Here is a tiny trained network, its code and every weight. The questions are about switching its units off for an input and a target symbol, where a switched-off unit gives its printed mean instead of its output.

import numpy as np


def w(rows, s, z=0):
    codes = np.array(rows[::2]) - 128.0
    scale = np.full(codes.shape[1], s)
    scale[-1] = z or s
    return codes * scale


def norm(h):
    return h / np.sqrt((h * h).mean(-1, keepdims=True) + 1e-5)


def f(y):
    return y / 2 * (1 + np.tanh(0.7978845608 * (y + 0.044715 * y**3)))


def softmax(a):
    e = np.exp(a - a.max(-1, keepdims=True))
    return e / e.sum(-1, keepdims=True)


def log_softmax(a):
    a = a - a.max(-1, keepdims=True)
    return a - np.log(np.exp(a).sum(-1, keepdims=True))


def net(x, mask):
    ids = ['ΓΨβδεζλ'.index(c) for c in x.split()]
    T = len(ids)
    res = E[ids] + P[:T]
    u = 0
    for l in range(2):
        r = norm(res)
        for j in range(3):
            rows = slice(2 * j, 2 * j + 2)
            q, k, v = (r @ M[l][rows].T for M in (Q, K, V))
            z = softmax(np.where(np.tri(T) > 0, q @ k.T / 2**0.5, -1e9)) @ v
            o = O[l][rows]
            res = res + np.where(mask[u + j], z, o[:, -1]) @ o[:, :-1]
        u += 3
        y = f(norm(res) @ A[l][:, :-1].T + A[l][:, -1])
        res = res + np.where(mask[u : u + 16], y, B[l][:, -1]) @ B[l][:, :-1]
        u += 16
    return log_softmax(norm(res)[-1] @ U[:, :-1].T + U[:, -1])


Q, K, V, O, A, B = {}, {}, {}, {}, {}, {}
E = w([
[126,133,121,128],'Γ',
[142,122,138,105],'Ψ',
[105,153,144,86],'β',
[111,166,168,135],'δ',
[142,139,148,167],'ε',
[67,114,147,43],'ζ',
[140,113,100,4],'λ',
],0.032)
P = w([
[138,177,179,98],'0',
[194,16,255,87],'1',
[90,177,113,169],'2',
[189,46,248,121],'3',
[80,175,102,187],'4',
[186,59,232,134],'5',
[49,143,63,197],'6',
[184,68,221,142],'7',
[44,138,58,192],'8',
[184,81,213,145],'9',
[35,138,48,204],'10',
[187,96,210,154],'11',
[86,223,46,122],'12',
[189,113,212,161],'13',
],0.0071)
Q[0] = w([
[47,232,122,176],'0.h1',
[166,133,194,14],'0.h1',
[30,153,175,141],'0.h2',
[121,110,103,203],'0.h2',
[119,127,248,171],'0.h3',
[96,147,181,93],'0.h3',
],0.014)
K[0] = w([
[61,209,213,140],'0.h1',
[46,127,162,36],'0.h1',
[11,122,168,177],'0.h2',
[124,130,89,236],'0.h2',
[53,95,125,195],'0.h3',
[70,65,210,116],'0.h3',
],0.012)
V[0] = w([
[147,135,89,204],'0.h1',
[169,186,156,147],'0.h1',
[251,171,128,131],'0.h2',
[144,157,215,89],'0.h2',
[233,178,144,62],'0.h3',
[177,150,131,156],'0.h3',
],0.016)
O[0] = w([
[98,244,152,79,9],'0.h1',
[75,64,41,104,140],'0.h1',
[217,241,254,88,96],'0.h2',
[18,170,202,167,254],'0.h2',
[165,59,6,59,167],'0.h3',
[114,43,122,91,117],'0.h3',
],0.0089,0.0095)
A[0] = w([
[29,179,75,133,153],'0.n1',
[152,103,198,181,135],'0.n2',
[99,88,141,172,101],'0.n3',
[144,79,166,80,114],'0.n4',
[58,192,154,74,70],'0.n5',
[132,198,45,133,49],'0.n6',
[182,177,3,110,63],'0.n7',
[177,96,105,232,40],'0.n8',
[77,169,169,150,107],'0.n9',
[154,138,177,126,94],'0.n10',
[137,155,83,77,164],'0.n11',
[92,145,118,138,76],'0.n12',
[154,215,134,103,187],'0.n13',
[137,70,158,136,62],'0.n14',
[191,64,99,162,147],'0.n15',
[164,90,100,195,3],'0.n16',
],0.021,0.0039)
B[0] = w([
[68,254,67,89,254],'0.n1',
[61,93,95,183,237],'0.n2',
[167,90,150,176,232],'0.n3',
[111,74,149,68,188],'0.n4',
[185,133,161,59,182],'0.n5',
[79,126,179,222,145],'0.n6',
[41,221,178,97,161],'0.n7',
[141,46,151,170,151],'0.n8',
[117,60,163,104,231],'0.n9',
[123,180,116,102,163],'0.n10',
[130,152,119,202,154],'0.n11',
[124,156,107,102,152],'0.n12',
[122,210,117,195,160],'0.n13',
[148,86,201,130,191],'0.n14',
[102,175,176,120,168],'0.n15',
[159,107,159,133,132],'0.n16',
],0.033,0.0098)
Q[1] = w([
[85,134,116,191],'1.h1',
[141,156,183,163],'1.h1',
[86,127,132,103],'1.h2',
[146,207,167,176],'1.h2',
[124,218,2,59],'1.h3',
[90,24,102,140],'1.h3',
],0.028)
K[1] = w([
[141,114,121,159],'1.h1',
[131,101,164,71],'1.h1',
[77,120,112,188],'1.h2',
[77,128,84,110],'1.h2',
[124,2,169,11],'1.h3',
[158,157,60,38],'1.h3',
],0.029)
V[1] = w([
[119,1,126,131],'1.h1',
[98,105,42,135],'1.h1',
[127,138,184,230],'1.h2',
[132,49,101,90],'1.h2',
[141,132,75,70],'1.h3',
[146,37,126,87],'1.h3',
],0.017)
O[1] = w([
[133,254,121,31,254],'1.h1',
[170,64,161,40,97],'1.h1',
[85,185,205,234,184],'1.h2',
[136,175,82,65,161],'1.h2',
[82,170,175,122,148],'1.h3',
[153,56,216,51,83],'1.h3',
],0.0095,0.0085)
A[1] = w([
[168,141,158,108,101],'1.n1',
[164,28,160,155,148],'1.n2',
[139,135,122,131,103],'1.n3',
[133,112,133,45,61],'1.n4',
[101,54,132,108,138],'1.n5',
[182,209,157,109,74],'1.n6',
[138,99,107,197,191],'1.n7',
[100,128,96,129,106],'1.n8',
[137,176,149,144,94],'1.n9',
[137,141,145,109,94],'1.n10',
[222,146,159,104,124],'1.n11',
[165,108,116,115,254],'1.n12',
[168,140,189,156,147],'1.n13',
[210,2,148,152,104],'1.n14',
[177,131,54,123,103],'1.n15',
[119,165,114,153,111],'1.n16',
],0.026,0.0062)
B[1] = w([
[145,139,131,136,132],'1.n1',
[193,104,78,163,255],'1.n2',
[129,133,130,124,113],'1.n3',
[143,101,124,173,177],'1.n4',
[94,138,106,135,243],'1.n5',
[81,135,133,83,199],'1.n6',
[117,118,128,95,217],'1.n7',
[163,129,135,133,168],'1.n8',
[142,149,125,137,166],'1.n9',
[118,131,130,130,135],'1.n10',
[163,142,162,151,140],'1.n11',
[160,131,147,117,125],'1.n12',
[135,133,102,100,164],'1.n13',
[193,100,255,104,207],'1.n14',
[152,186,124,125,128],'1.n15',
[129,143,150,120,176],'1.n16',
],0.066,0.0086)
U = w([
[145,214,174,248,69],'Γ',
[188,102,154,121,255],'Ψ',
[189,179,83,147,127],'β',
[131,85,103,34,57],'δ',
[170,168,163,101,97],'ε',
[124,106,71,159,210],'ζ',
[67,105,185,154,18],'λ',
],0.014,0.0058)

Each question gives the input, a string of symbols that net reads in full, and the target symbol t.
The units are the heads (2 rows each of Q, K, V and O) and the neurons (one row each of A and B). Each row of codes is followed by its name. A weight is (code - 128) times the scale printed after its matrix; where a second scale follows, it is the last column's (O, A, B and U).
mask holds one flag per unit, layer by layer, with each layer's heads first. A switched-off unit (its flag False) gives its mean, the last column of its rows in O or B, instead of its output. The means were averaged over made-up inputs and are rounded, as every weight is.
A unit's drop is (log p(t) with every unit on - log p(t) with that unit switched off) / (log p(t) with every unit on - log p(t) with every unit switched off).
The circuit of an input: a set's keep is (log p(t) with only the set's units on - log p(t) with every unit switched off) / (log p(t) with every unit on - log p(t) with every unit switched off). Starting from the 12 units with the biggest drops (on a tie, the unit counted first), units are removed one at a time, each time the one whose removal leaves the highest keep (on an exact tie, the one counted first), for as long as the keep stays at least 0.8.
circuit, biggest first: the units of the circuit, biggest drop first
unit that matters most: the unit with the biggest drop
top k neurons: the k neurons with the biggest drops, biggest first
k most important neurons of layer l: the k neurons of layer l with the biggest drops, biggest first
which heads matter: for each layer, one digit per head in row order, 1 if its drop is at least 0.15 and else 0, layers parted by /
input β Ψ ζ ε β ε ζ Ψ Ψ Ψ Ψ Ψ, target Γ: which heads matter -> 110 / 100
input ε ζ ζ ζ δ ε λ β, target Ψ: unit that matters most -> 0.n3
input ζ ζ λ ε λ β, target Ψ: top 2 neurons -> 0.n3, 0.n1
input ζ Ψ β δ, target Ψ: 3 most important neurons of layer 1 -> 1.n14, 1.n2, 1.n7
input ζ ζ β β Γ δ β ε Γ Γ Γ Ψ ζ, target β: top 3 neurons -> 0.n1, 0.n9, 1.n14
input β Ψ δ Ψ Ψ δ ζ δ Γ Ψ, target Γ: which heads matter -> 011 / 111
input δ ε Ψ Γ λ, target λ: top 3 neurons -> 0.n7, 0.n1, 0.n4
input β λ Ψ Ψ Ψ ζ, target Ψ: 2 most important neurons of layer 0 -> 0.n4, 0.n1
input ζ ζ ε ε λ ε Ψ ε Ψ δ ε λ ζ ζ, target Γ: 4 most important neurons of layer 0 -> 0.n5, 0.n9, 0.n8, 0.n1
input Ψ ζ ε ζ λ, target λ: which heads matter -> 101 / 001
input λ Ψ Γ ζ δ Γ Γ δ ζ Ψ β β, target ζ: 2 most important neurons of layer 0 -> 0.n3, 0.n8
input ζ Γ ζ ε β β δ, target δ: circuit, biggest first -> 0.h1, 0.n5, 0.n9
input β Γ λ β λ Ψ ζ ε Γ β λ δ β β, target Γ: which heads matter -> 111 / 111
input ε ε δ λ δ Ψ Ψ ε Ψ Ψ ζ λ, target ζ: top 4 neurons -> 0.n4, 0.n3, 1.n14, 0.n13
input δ λ ε λ, target ζ: top 2 neurons -> 0.n15, 0.n3
input λ δ ε ε β ζ λ ε, target λ: 4 most important neurons of layer 0 -> 0.n2, 0.n10, 0.n1, 0.n9
input β Γ β ε ε β ε δ ε Γ, target ζ: unit that matters most -> 0.n2
input β δ λ ζ Ψ, target Ψ: top 2 neurons -> 1.n14, 1.n2
input Ψ ε ζ λ ζ β Γ δ, target Ψ: which heads matter -> 110 / 000
input ε ζ ζ Γ ζ ε, target ζ: unit that matters most -> 0.h2
input Ψ δ Γ Γ ζ ε ζ ε δ ε, target λ: top 3 neurons -> 0.n2, 0.n1, 1.n2
input δ Ψ λ Γ Γ δ, target ζ: which heads matter -> 011 / 000
input ζ λ β ε, target Ψ: top 4 neurons -> 1.n14, 0.n8, 0.n1, 1.n2
input ζ β β, target β: which heads matter -> 010 / 000
input Ψ ζ ζ, target ζ: 2 most important neurons of layer 1 -> 1.n14, 1.n4
input ζ Γ Ψ Ψ ζ Ψ β Γ, target ζ: 3 most important neurons of layer 0 -> 0.n2, 0.n1, 0.n10
input ε λ ζ λ β ζ, target ζ: most important neuron of layer 0 -> 0.n9
input λ Γ Ψ λ Ψ λ Γ δ ζ β Ψ ε, target Ψ: top 3 neurons -> 0.n1, 0.n8, 1.n14
input Γ Ψ β, target β: top 3 neurons -> 0.n9, 0.n1, 1.n14
